Here is a tiny trained network, its code and every weight. The questions are about switching its units off for an input and a class, where a switched-off unit gives its printed mean instead of its output.

import numpy as np


def w(rows, s, z=0):
    codes = np.array(rows[::2]) - 128.0
    scale = np.full(codes.shape[1], s)
    scale[-1] = z or s
    return codes * scale


def f(y):
    return y / 2 * (1 + np.tanh(0.7978845608 * (y + 0.044715 * y**3)))


def log_softmax(a):
    a = a - a.max(-1, keepdims=True)
    return a - np.log(np.exp(a).sum(-1, keepdims=True))


def net(x, mask):
    res = np.array(x, float).reshape(1, 8) / 4 @ E
    y = f(res @ A[0][:, :-1].T + A[0][:, -1])
    res = res + np.where(mask, y, B[0][:, -1]) @ B[0][:, :-1]
    return log_softmax(res[-1] @ U[:, :-1].T + U[:, -1])


A, B = {}, {}
E = w([
[172,129,200,71,143,185,177,170,106,185,216,121],'x0',
[127,141,121,140,133,133,114,113,104,139,153,147],'x1',
[138,126,108,106,139,118,120,150,124,116,122,129],'x2',
[54,150,171,201,217,159,96,234,124,91,147,79],'x3',
[161,254,109,150,171,174,172,149,176,160,28,186],'x4',
[133,120,121,116,139,126,119,135,122,125,117,131],'x5',
[139,130,115,116,135,112,125,148,131,118,129,124],'x6',
[144,105,126,166,204,60,201,94,37,209,62,65],'x7',
],0.0052)
A[0] = w([
[186,118,206,36,134,189,212,205,160,167,173,93,227],'N0',
[166,134,56,106,137,94,93,188,114,83,103,126,254],'N1',
[127,113,129,172,193,31,176,103,56,182,96,63,102],'N2',
[108,160,120,98,77,189,64,154,192,53,180,168,99],'N3',
[60,150,183,200,216,149,104,200,142,82,149,64,106],'N4',
[111,144,140,98,72,187,67,164,182,53,167,195,91],'N5',
[96,141,112,128,73,166,50,131,213,58,138,158,117],'N6',
[20,125,9,234,107,10,63,59,195,27,12,116,141],'N7',
[47,135,182,194,209,146,84,220,111,93,131,100,101],'N8',
[142,111,132,188,191,51,173,96,47,165,86,59,105],'N9',
[234,92,68,41,35,88,171,47,125,157,113,181,117],'N10',
[109,141,143,110,70,185,54,156,199,55,160,175,86],'N11',
[182,254,112,146,164,205,179,133,182,178,47,202,135],'N12',
[106,6,158,99,82,88,71,95,71,83,197,53,100],'N13',
[138,119,139,161,175,57,179,123,42,187,89,69,97],'N14',
[62,149,182,209,196,154,84,215,110,86,129,56,96],'N15',
[71,19,163,111,75,53,78,98,82,105,213,62,106],'N16',
],0.0042,0.0041)
B[0] = w([
[89,53,200,186,229,135,103,14,169,161,198,93,229],'N0',
[71,28,153,200,183,125,121,45,209,142,190,133,224],'N1',
[168,103,20,79,44,207,216,189,89,176,103,118,189],'N2',
[173,111,44,77,88,203,212,174,101,189,119,110,165],'N3',
[72,154,149,53,48,63,98,120,112,180,86,216,199],'N4',
[178,115,44,63,78,198,215,177,82,192,123,79,161],'N5',
[148,105,79,104,111,181,177,132,60,170,160,92,171],'N6',
[65,130,172,139,235,169,110,11,46,165,253,8,255],'N7',
[59,166,146,13,26,32,121,118,112,179,74,202,196],'N8',
[166,110,42,69,69,205,211,193,114,176,124,96,190],'N9',
[48,202,233,15,51,33,60,93,88,147,81,214,202],'N10',
[178,121,40,62,69,191,212,195,83,185,111,91,161],'N11',
[208,189,190,196,184,136,36,206,100,13,79,107,234],'N12',
[219,231,171,172,145,142,62,232,88,14,44,91,191],'N13',
[167,135,51,87,80,185,177,165,82,171,127,87,180],'N14',
[66,179,138,37,22,58,113,92,93,193,70,215,199],'N15',
[234,209,149,201,146,157,51,236,96,34,21,111,197],'N16',
],0.0045,0.0041)
U = w([
[168,114,12,72,76,210,215,180,100,171,118,97,4],'0',
[75,171,176,36,52,1,94,110,113,153,81,210,33],'1',
[218,187,164,205,158,149,67,192,119,35,63,108,58],'2',
[98,102,165,145,195,161,121,65,114,152,215,76,137],'3',
[117,113,136,146,136,125,142,120,143,130,141,128,225],'4',
[118,87,129,158,145,129,128,122,141,129,132,143,211],'5',
[116,86,121,151,141,123,131,116,166,133,124,134,177],'6',
[119,102,124,158,136,123,124,121,139,131,138,136,133],'7',
],0.0078,0.0038)

Each question gives the input, the list of numbers given to net, and the class t.
The units are the neurons (one row each of A and B). Each row of codes is followed by its name. A weight is (code - 128) times the scale printed after its matrix; where a second scale follows, it is the last column's (A, B and U).
mask holds one flag per neuron, in row order. A switched-off neuron (its flag False) gives its mean, the last column of its row in B, instead of its output. The means were averaged over made-up inputs and are rounded, as every weight is.
A unit's drop is (log p(t) with every unit on - log p(t) with that unit switched off) / (log p(t) with every unit on - log p(t) with every unit switched off).
The circuit of an input: a set's keep is (log p(t) with only the set's units on - log p(t) with every unit switched off) / (log p(t) with every unit on - log p(t) with every unit switched off). Starting from the 12 units with the biggest drops (on a tie, the unit counted first), units are removed one at a time, each time the one whose removal leaves the highest keep (on an exact tie, the one counted first), for as long as the keep stays at least 0.8.
units of the circuit, in order: the units of the circuit, biggest drop first
most important unit: the unit with the biggest drop
k most important neurons: the k neurons with the biggest drops, biggest first
drop when u is switched off: that unit's drop, to one decimal
input [-7,-3,-3,2,6,5,6,8], class 0: units of the circuit, in order : N2, N9
input [-1,5,-7,-5,7,4,2,-3], class 2: most important unit : N12
input [-8,5,-7,7,5,-6,3,-4], class 3: 2 most important neurons : N7, N10
input [-8,5,1,8,-5,8,-3,-2], class 1: units of the circuit, in order : N8, N15
input [8,4,1,2,4,8,-4,8], class 0: 4 most important neurons : N2, N9, N14, N7
input [4,1,-5,6,-8,6,-5,6], class 2: 2 most important neurons : N16, N13
input [1,-8,5,8,-4,8,-1,8], class 0: 4 most important neurons : N2, N9, N14, N10
input [-7,-4,5,-1,4,7,5,0], class 3: units of the circuit, in order : N7, N1
input [5,-3,4,-5,-4,2,-8,8], class 0: 2 most important neurons : N2, N9
input [-8,-6,-3,-3,-5,2,6,0], class 3: 2 most important neurons : N7, N12
input [6,-5,3,-1,7,-1,6,6], class 2: 2 most important neurons : N12, N7
input [3,0,1,1,-7,-1,-1,5], class 2: 2 most important neurons : N16, N13
input [3,-2,6,8,4,-8,-8,3], class 1: drop when N10 is switched off : 0.0
input [2,0,-1,8,-5,2,-8,7], class 1: drop when N10 is switched off : -0.1
input [1,7,-6,8,6,-1,-7,6], class 1: drop when N4 is switched off : 0.2
input [8,-5,2,-4,1,0,3,1], class 3: most important neuron : N0
input [-4,-1,-7,2,-8,2,-7,5], class 2: drop when N13 is switched off : 0.4
